Here is a tiny trained network, its code and every weight. The questions are about switching its units off for an input and a class, where a switched-off unit gives its printed mean instead of its output.

import numpy as np


def w(rows, s, z=0):
    codes = np.array(rows[::2]) - 128.0
    scale = np.full(codes.shape[1], s)
    scale[-1] = z or s
    return codes * scale


def norm(h):
    return h / np.sqrt((h * h).mean(-1, keepdims=True) + 1e-5)


def f(y):
    return y / 2 * (1 + np.tanh(0.7978845608 * (y + 0.044715 * y**3)))


def log_softmax(a):
    a = a - a.max(-1, keepdims=True)
    return a - np.log(np.exp(a).sum(-1, keepdims=True))


def net(x, mask):
    res = np.array(x, float).reshape(1, 5) / 4 @ E
    u = 0
    for l in range(2):
        y = f(norm(res) @ A[l][:, :-1].T + A[l][:, -1])
        res = res + np.where(mask[u : u + 7], y, B[l][:, -1]) @ B[l][:, :-1]
        u += 7
    return log_softmax(norm(res)[-1] @ U[:, :-1].T + U[:, -1])


A, B = {}, {}
E = w([
[61,83,114,83,89,48],'x0',
[149,37,80,75,191,117],'x1',
[37,109,180,254,112,197],'x2',
[212,175,220,37,140,141],'x3',
[165,80,197,117,255,134],'x4',
],0.0022)
A[0] = w([
[104,161,164,170,138,216,100],'L0N1',
[114,68,90,182,172,165,29],'L0N2',
[172,171,147,91,152,221,133],'L0N3',
[95,137,187,79,169,125,170],'L0N4',
[165,108,85,49,94,56,23],'L0N5',
[79,1,89,207,196,130,47],'L0N6',
[86,233,93,192,77,153,3],'L0N7',
],0.006,0.0018)
B[0] = w([
[79,112,93,91,143,35,199],'L0N1',
[91,78,151,48,143,131,162],'L0N2',
[214,134,135,116,91,158,196],'L0N3',
[90,91,153,215,76,37,178],'L0N4',
[48,205,109,52,184,84,204],'L0N5',
[143,72,114,75,114,253,251],'L0N6',
[82,169,89,167,170,165,224],'L0N7',
],0.0045,0.0028)
A[1] = w([
[108,175,182,118,102,91,152],'L1N1',
[41,166,73,232,92,163,49],'L1N2',
[190,141,68,94,173,124,89],'L1N3',
[86,162,92,65,207,50,70],'L1N4',
[253,132,210,173,187,90,5],'L1N5',
[129,155,181,140,178,163,193],'L1N6',
[236,192,68,122,110,163,69],'L1N7',
],0.0057,0.0025)
B[1] = w([
[96,59,107,172,186,128,174],'L1N1',
[225,217,39,203,195,133,254],'L1N2',
[72,144,175,188,89,70,151],'L1N3',
[64,150,118,65,18,51,197],'L1N4',
[254,90,131,151,153,50,193],'L1N5',
[153,84,18,103,71,106,174],'L1N6',
[93,147,248,115,112,203,166],'L1N7',
],0.0052,0.0029)
U = w([
[106,222,22,223,165,171,178],'0',
[137,217,231,101,91,206,111],'1',
[78,17,80,72,169,248,174],'2',
[254,86,205,153,148,48,154],'3',
[22,160,112,34,85,6,182],'4',
[53,55,179,229,128,75,82],'5',
[106,123,136,133,118,129,2],'6',
],0.0095,0.0057)

Each question gives the input, the list of numbers given to net, and the class t.
The units are the neurons (one row each of A and B). Each row of codes is followed by its name. A weight is (code - 128) times the scale printed after its matrix; where a second scale follows, it is the last column's (A, B and U).
mask holds one flag per neuron, layer by layer. A switched-off neuron (its flag False) gives its mean, the last column of its row in B, instead of its output. The means were averaged over made-up inputs and are rounded, as every weight is.
A unit's drop is (log p(t) with every unit on - log p(t) with that unit switched off) / (log p(t) with every unit on - log p(t) with every unit switched off).
The circuit of an input: a set's keep is (log p(t) with only the set's units on - log p(t) with every unit switched off) / (log p(t) with every unit on - log p(t) with every unit switched off). Starting from the 12 units with the biggest drops (on a tie, the unit counted first), units are removed one at a time, each time the one whose removal leaves the highest keep (on an exact tie, the one counted first), for as long as the keep stays at least 0.8.
units of the circuit, in order: the units of the circuit, biggest drop first
most important unit: the unit with the biggest drop
k most important neurons: the k neurons with the biggest drops, biggest first
k most important neurons of layer l: the k neurons of layer l with the biggest drops, biggest first
drop of u: that unit's drop, to one decimal
input [0,7,1,0,-7], class 4: most important unit : L0N5
input [1,-5,-3,3,-8], class 0: units of the circuit, in order : (L0N7; L1N4)
input [0,8,-8,5,1], class 4: units of the circuit, in order : (L0N5; L1N4)
input [8,-8,-5,-6,-4], class 0: 2 most important neurons : (L1N2; L0N1)
input [-6,0,-8,1,-1], class 1: 2 most important neurons of layer 0 : (L0N3; L0N1)
input [-5,-3,-8,-6,5], class 3: 2 most important neurons : (L1N5; L0N1)
input [8,-8,-1,1,-7], class 0: units of the circuit, in order : (L1N2; L0N7)
input [-8,4,-5,4,-2], class 1: 2 most important neurons : (L1N7; L1N2)
input [8,-5,0,4,4], class 5: units of the circuit, in order : (L0N4; L1N1)
input [-1,-1,8,-7,2], class 2: 2 most important neurons of layer 0 : (L0N6; L0N2)
input [0,8,-4,0,0], class 4: drop of L1N5 : 0.0
input [5,2,-2,-8,4], class 2: drop of L0N6 : 1.3
input [-8,6,-1,3,-8], class 1: drop of L1N7 : 0.2
input [8,3,6,-1,-1], class 2: most important unit : L0N6
